Below are the code and all the weights of a small trained network. Each question names an input and a target symbol and asks about switching units off, where a switched-off unit gives its printed mean instead of its output.

import numpy as np


def w(rows, s, z=0):
    codes = np.array(rows[::2]) - 128.0
    scale = np.full(codes.shape[1], s)
    scale[-1] = z or s
    return codes * scale


def norm(h):
    return h / np.sqrt((h * h).mean(-1, keepdims=True) + 1e-5)


def f(y):
    return np.maximum(y, 0)


def softmax(a):
    e = np.exp(a - a.max(-1, keepdims=True))
    return e / e.sum(-1, keepdims=True)


def log_softmax(a):
    a = a - a.max(-1, keepdims=True)
    return a - np.log(np.exp(a).sum(-1, keepdims=True))


def net(x, mask):
    ids = ['ΓΠαβδεζηλμω'.index(c) for c in x.split()]
    T = len(ids)
    res = E[ids] + P[:T]
    u = 0
    for l in range(2):
        r = norm(res)
        for j in range(3):
            rows = slice(2 * j, 2 * j + 2)
            q, k, v = (r @ M[l][rows].T for M in (Q, K, V))
            z = softmax(np.where(np.tri(T) > 0, q @ k.T / 2**0.5, -1e9)) @ v
            o = O[l][rows]
            res = res + np.where(mask[u + j], z, o[:, -1]) @ o[:, :-1]
        u += 3
        y = f(norm(res) @ A[l][:, :-1].T + A[l][:, -1])
        res = res + np.where(mask[u : u + 4], y, B[l][:, -1]) @ B[l][:, :-1]
        u += 4
    return log_softmax(norm(res)[-1] @ U[:, :-1].T + U[:, -1])


Q, K, V, O, A, B = {}, {}, {}, {}, {}, {}
E = w([
[114,179,72,213,103],'Γ',
[140,106,101,254,89],'Π',
[49,25,142,195,86],'α',
[89,88,146,77,133],'β',
[148,143,123,161,116],'δ',
[161,48,94,163,106],'ε',
[140,139,133,159,114],'ζ',
[151,144,116,149,120],'η',
[122,198,61,69,145],'λ',
[156,213,236,160,208],'μ',
[126,118,127,163,111],'ω',
],0.0091)
P = w([
[99,136,167,137,218],'0',
[253,183,179,205,79],'1',
[186,91,125,201,241],'2',
[153,185,140,188,72],'3',
[127,18,54,244,164],'4',
[132,70,174,109,79],'5',
],0.0057)
Q[0] = w([
[6,114,129,97,94],'0.h1',
[144,112,40,103,235],'0.h1',
[192,156,45,181,254],'0.h2',
[141,182,68,73,88],'0.h2',
[167,53,84,224,200],'0.h3',
[124,45,195,154,103],'0.h3',
],0.0053)
K[0] = w([
[167,56,120,123,142],'0.h1',
[108,64,165,154,118],'0.h1',
[156,155,87,185,185],'0.h2',
[139,136,83,115,2],'0.h2',
[114,204,156,51,121],'0.h3',
[113,174,107,159,203],'0.h3',
],0.0063)
V[0] = w([
[2,93,111,110,89],'0.h1',
[224,17,228,162,103],'0.h1',
[196,141,110,143,156],'0.h2',
[84,27,203,90,145],'0.h2',
[109,124,140,132,171],'0.h3',
[41,105,42,234,251],'0.h3',
],0.0048)
O[0] = w([
[134,50,182,217,175,109],'0.h1',
[177,3,87,87,86,234],'0.h1',
[88,32,110,157,149,130],'0.h2',
[159,171,98,65,122,180],'0.h2',
[89,170,92,132,32,160],'0.h3',
[157,117,122,113,103,252],'0.h3',
],0.0054,0.004)
A[0] = w([
[92,52,128,122,83,253],'0.n1',
[110,65,33,18,123,181],'0.n2',
[140,190,253,167,135,191],'0.n3',
[83,212,121,107,52,195],'0.n4',
],0.0061,0.0011)
B[0] = w([
[132,216,146,85,185,253],'0.n1',
[133,165,117,254,85,190],'0.n2',
[111,37,8,134,25,182],'0.n3',
[161,77,224,79,115,166],'0.n4',
],0.0057,0.0051)
Q[1] = w([
[221,2,92,200,145],'1.h1',
[245,218,201,66,6],'1.h1',
[223,143,142,65,82],'1.h2',
[144,205,128,141,179],'1.h2',
[151,29,159,137,234],'1.h3',
[36,198,138,96,142],'1.h3',
],0.0053)
K[1] = w([
[62,78,95,55,102],'1.h1',
[158,128,95,255,66],'1.h1',
[117,53,115,147,161],'1.h2',
[212,86,146,77,83],'1.h2',
[82,145,92,165,86],'1.h3',
[73,83,150,93,100],'1.h3',
],0.0081)
V[1] = w([
[2,114,194,121,181],'1.h1',
[177,54,158,171,205],'1.h1',
[83,146,78,183,172],'1.h2',
[134,85,120,119,101],'1.h2',
[131,86,105,105,218],'1.h3',
[189,94,187,172,167],'1.h3',
],0.0088)
O[1] = w([
[56,178,83,48,136,103],'1.h1',
[101,78,137,200,153,205],'1.h1',
[80,245,98,210,106,121],'1.h2',
[51,9,2,128,147,201],'1.h2',
[48,67,186,120,206,35],'1.h3',
[65,195,171,80,154,252],'1.h3',
],0.0056,0.0034)
A[1] = w([
[117,169,100,193,166,251],'1.n1',
[122,90,138,133,69,213],'1.n2',
[160,123,192,162,2,182],'1.n3',
[86,71,117,187,68,186],'1.n4',
],0.01,0.0015)
B[1] = w([
[125,36,255,102,24,168],'1.n1',
[179,184,55,115,179,195],'1.n2',
[127,165,51,208,159,255],'1.n3',
[134,184,172,46,157,241],'1.n4',
],0.0059,0.0098)
U = w([
[122,139,164,152,54,38],'Γ',
[112,104,194,173,81,101],'Π',
[2,61,147,119,124,252],'α',
[50,192,8,56,122,121],'β',
[168,73,97,104,138,68],'δ',
[145,99,139,146,135,36],'ε',
[155,77,98,107,105,43],'ζ',
[163,90,121,73,96,60],'η',
[112,178,169,83,11,131],'λ',
[228,179,45,187,62,180],'μ',
[151,225,120,176,175,160],'ω',
],0.0078,0.0025)

Each question gives the input, a string of symbols that net reads in full, and the target symbol t.
The units are the heads (2 rows each of Q, K, V and O) and the neurons (one row each of A and B). Each row of codes is followed by its name. A weight is (code - 128) times the scale printed after its matrix; where a second scale follows, it is the last column's (O, A, B and U).
mask holds one flag per unit, layer by layer, with each layer's heads first. A switched-off unit (its flag False) gives its mean, the last column of its rows in O or B, instead of its output. The means were averaged over made-up inputs and are rounded, as every weight is.
A unit's drop is (log p(t) with every unit on - log p(t) with that unit switched off) / (log p(t) with every unit on - log p(t) with every unit switched off).
The circuit of an input: a set's keep is (log p(t) with only the set's units on - log p(t) with every unit switched off) / (log p(t) with every unit on - log p(t) with every unit switched off). Starting from the 12 units with the biggest drops (on a tie, the unit counted first), units are removed one at a time, each time the one whose removal leaves the highest keep (on an exact tie, the one counted first), for as long as the keep stays at least 0.8.
circuit, biggest first: the units of the circuit, biggest drop first
most important unit: the unit with the biggest drop
top k neurons: the k neurons with the biggest drops, biggest first
k most important neurons of layer l: the k neurons of layer l with the biggest drops, biggest first
which heads matter: for each layer, one digit per head in row order, 1 if its drop is at least 0.15 and else 0, layers parted by /
input α α α α α ω, target ω: most important unit	0.h2
input β δ μ, target β: which heads matter	100 / 100
input β δ δ, target β: circuit, biggest first	(1.h1 0.h1 0.h2)
input α α α, target α: circuit, biggest first	(1.h1 1.n3)
input β λ α α μ, target β: circuit, biggest first	(1.h1 0.n3)
input β α Π, target β: top 2 neurons	(0.n1 0.n2)
input λ ζ β α α, target λ: top 3 neurons	(0.n2 1.n1 1.n3)
input α Π μ, target α: which heads matter	100 / 100
input α α β α Π, target α: 2 most important neurons of layer 0	(0.n2 0.n3)
input μ β β, target μ: circuit, biggest first	(0.h1 0.n2)
input α α α α ε, target α: which heads matter	100 / 101
input μ δ β α β, target μ: top 2 neurons	(0.n3 0.n2)
input λ α λ, target λ: 3 most important neurons of layer 1	(1.n1 1.n3 1.n2)
input β β ε α δ, target β: circuit, biggest first	(1.h1)
input μ β Π δ α, target μ: 2 most important neurons of layer 0	(0.n3 0.n1)
input β α ε α β μ, target μ: which heads matter	010 / 100
input α Γ λ α, target ω: which heads matter	100 / 000
input α ζ δ Π Π α, target ω: 2 most important neurons of layer 0	(0.n3 0.n1)
input α β λ β δ, target α: which heads matter	100 / 001
input α Γ β α ε β, target ω: most important neuron of layer 0	(0.n2)
input λ α Π ζ δ, target λ: which heads matter	110 / 110
input α λ Γ ε λ, target α: 2 most important neurons of layer 1	(1.n1 1.n3)
input α Γ η μ Γ, target α: which heads matter	110 / 100
input β α Γ, target β: top 2 neurons	(0.n2 0.n1)
input μ α α, target μ: 3 most important neurons of layer 0	(0.n3 0.n2 0.n1)
input α α λ Π α, target α: 2 most important neurons of layer 1	(1.n3 1.n1)
input β δ α, target β: circuit, biggest first	(1.h1)
